Below is a small trained network, with its code and all its weights. Each question gives an input and a class and asks what happens when units are switched off, that is, made to give their printed mean instead of their output.

import numpy as np


def w(rows, s, z=0):
    codes = np.array(rows[::2]) - 128.0
    scale = np.full(codes.shape[1], s)
    scale[-1] = z or s
    return codes * scale


def norm(h):
    return h / np.sqrt((h * h).mean(-1, keepdims=True) + 1e-5)


def f(y):
    return np.maximum(y, 0)


def log_softmax(a):
    a = a - a.max(-1, keepdims=True)
    return a - np.log(np.exp(a).sum(-1, keepdims=True))


def net(x, mask):
    res = np.array(x, float).reshape(1, 7) / 4 @ E
    u = 0
    for l in range(2):
        y = f(norm(res) @ A[l][:, :-1].T + A[l][:, -1])
        res = res + np.where(mask[u : u + 8], y, B[l][:, -1]) @ B[l][:, :-1]
        u += 8
    return log_softmax(norm(res)[-1] @ U[:, :-1].T + U[:, -1])


A, B = {}, {}
E = w([
[141,130,131,136,51,230,121],'x0',
[172,176,79,91,155,150,125],'x1',
[224,61,71,119,108,48,212],'x2',
[47,207,70,132,89,88,116],'x3',
[116,137,154,43,124,184,200],'x4',
[156,139,25,191,149,143,152],'x5',
[76,107,2,16,39,118,22],'x6',
],0.0056)
A[0] = w([
[54,160,56,136,27,87,49,8],'L0N1',
[145,206,182,115,80,158,96,60],'L0N2',
[159,200,175,166,141,143,47,136],'L0N3',
[78,129,51,54,162,140,127,35],'L0N4',
[57,80,196,127,117,92,161,225],'L0N5',
[129,138,17,1,38,133,177,74],'L0N6',
[173,99,124,153,77,136,156,252],'L0N7',
[186,105,135,118,125,149,84,189],'L0N8',
],0.0076,0.0019)
B[0] = w([
[20,109,61,254,75,141,91,246],'L0N1',
[102,230,152,93,147,236,89,169],'L0N2',
[68,203,124,54,85,117,200,180],'L0N3',
[158,113,179,132,92,117,183,195],'L0N4',
[141,76,111,49,130,130,60,199],'L0N5',
[198,31,21,49,108,171,231,255],'L0N6',
[141,94,165,166,136,215,141,190],'L0N7',
[80,169,154,167,70,82,206,168],'L0N8',
],0.0063,0.0061)
A[1] = w([
[97,111,128,72,137,80,185,219],'L1N1',
[192,137,199,196,145,254,99,221],'L1N2',
[153,78,196,66,197,1,84,113],'L1N3',
[60,120,84,165,58,90,121,7],'L1N4',
[125,192,93,187,234,57,220,74],'L1N5',
[40,91,151,122,193,120,123,156],'L1N6',
[169,20,124,171,109,106,83,225],'L1N7',
[136,229,122,26,124,152,46,123],'L1N8',
],0.0071,0.0014)
B[1] = w([
[175,93,97,92,161,2,57,213],'L1N1',
[138,108,196,162,48,70,147,254],'L1N2',
[70,106,120,73,231,42,87,206],'L1N3',
[79,102,84,196,116,199,78,236],'L1N4',
[229,180,76,154,174,147,83,230],'L1N5',
[144,86,63,144,136,91,174,186],'L1N6',
[26,191,174,110,144,139,108,232],'L1N7',
[107,228,124,103,189,165,128,207],'L1N8',
],0.0078,0.0042)
U = w([
[91,81,168,65,207,19,96,185],'0',
[166,96,242,162,18,155,184,143],'1',
[9,126,11,202,30,160,65,158],'2',
[224,193,63,133,206,99,67,3],'3',
[195,34,23,31,66,147,183,167],'4',
[53,253,197,56,129,187,133,87],'5',
[243,160,130,245,172,113,149,135],'6',
],0.011,0.0032)

Each question gives the input, the list of numbers given to net, and the class t.
The units are the neurons (one row each of A and B). Each row of codes is followed by its name. A weight is (code - 128) times the scale printed after its matrix; where a second scale follows, it is the last column's (A, B and U).
mask holds one flag per neuron, layer by layer. A switched-off neuron (its flag False) gives its mean, the last column of its row in B, instead of its output. The means were averaged over made-up inputs and are rounded, as every weight is.
A unit's drop is (log p(t) with every unit on - log p(t) with that unit switched off) / (log p(t) with every unit on - log p(t) with every unit switched off).
The circuit of an input: a set's keep is (log p(t) with only the set's units on - log p(t) with every unit switched off) / (log p(t) with every unit on - log p(t) with every unit switched off). Starting from the 12 units with the biggest drops (on a tie, the unit counted first), units are removed one at a time, each time the one whose removal leaves the highest keep (on an exact tie, the one counted first), for as long as the keep stays at least 0.8.
circuit, biggest first: the units of the circuit, biggest drop first
most important unit: the unit with the biggest drop
k most important neurons: the k neurons with the biggest drops, biggest first
k most important neurons of layer l: the k neurons of layer l with the biggest drops, biggest first
drop of u: that unit's drop, to one decimal
input [4,-3,-8,-6,4,0,3], class 5: 2 most important neurons -> L1N8; L0N1
input [8,3,-2,-7,-4,-8,5], class 5: 2 most important neurons -> L1N8; L0N2
input [5,-6,-1,2,0,-4,-1], class 5: circuit, biggest first -> L0N2; L0N1
input [-3,1,8,4,5,1,-4], class 3: circuit, biggest first -> L1N5; L1N1
input [7,0,-4,-4,8,5,1], class 1: most important unit -> L1N2
input [-1,-3,4,-6,-3,0,-1], class 0: 2 most important neurons -> L0N1; L1N3
input [8,3,4,-5,6,4,-4], class 1: circuit, biggest first -> L1N2; L0N6
input [-3,-7,3,4,-4,1,-2], class 0: circuit, biggest first -> L0N1; L0N5
input [-7,-3,1,6,7,8,6], class 4: 2 most important neurons -> L0N6; L0N4
input [-2,-2,0,6,-5,-5,-7], class 0: circuit, biggest first -> L0N5; L0N1
input [-4,-7,-7,-6,3,4,-4], class 0: 4 most important neurons -> L0N1; L0N5; L0N7; L1N3
input [-2,6,0,-7,4,-8,-4], class 0: circuit, biggest first -> L1N3; L0N6; L0N5
input [6,-5,-4,4,-7,4,-7], class 1: circuit, biggest first -> L1N2; L0N1
input [1,-6,2,-5,2,-6,-1], class 0: 2 most important neurons -> L1N3; L0N5
input [-2,1,4,-4,8,-7,-1], class 0: most important unit -> L1N3
input [-2,-5,0,-5,-3,3,1], class 0: 2 most important neurons of layer 1 -> L1N3; L1N4
input [4,-3,-4,2,-3,-4,-5], class 5: 2 most important neurons -> L0N3; L1N8
input [4,1,-8,-8,-5,6,-8], class 1: drop of L1N2 -> 0.7
input [-7,-2,-4,2,7,4,2], class 4: drop of L1N7 -> 0.1
input [0,-1,5,7,-4,-6,-4], class 0: drop of L0N1 -> 0.4
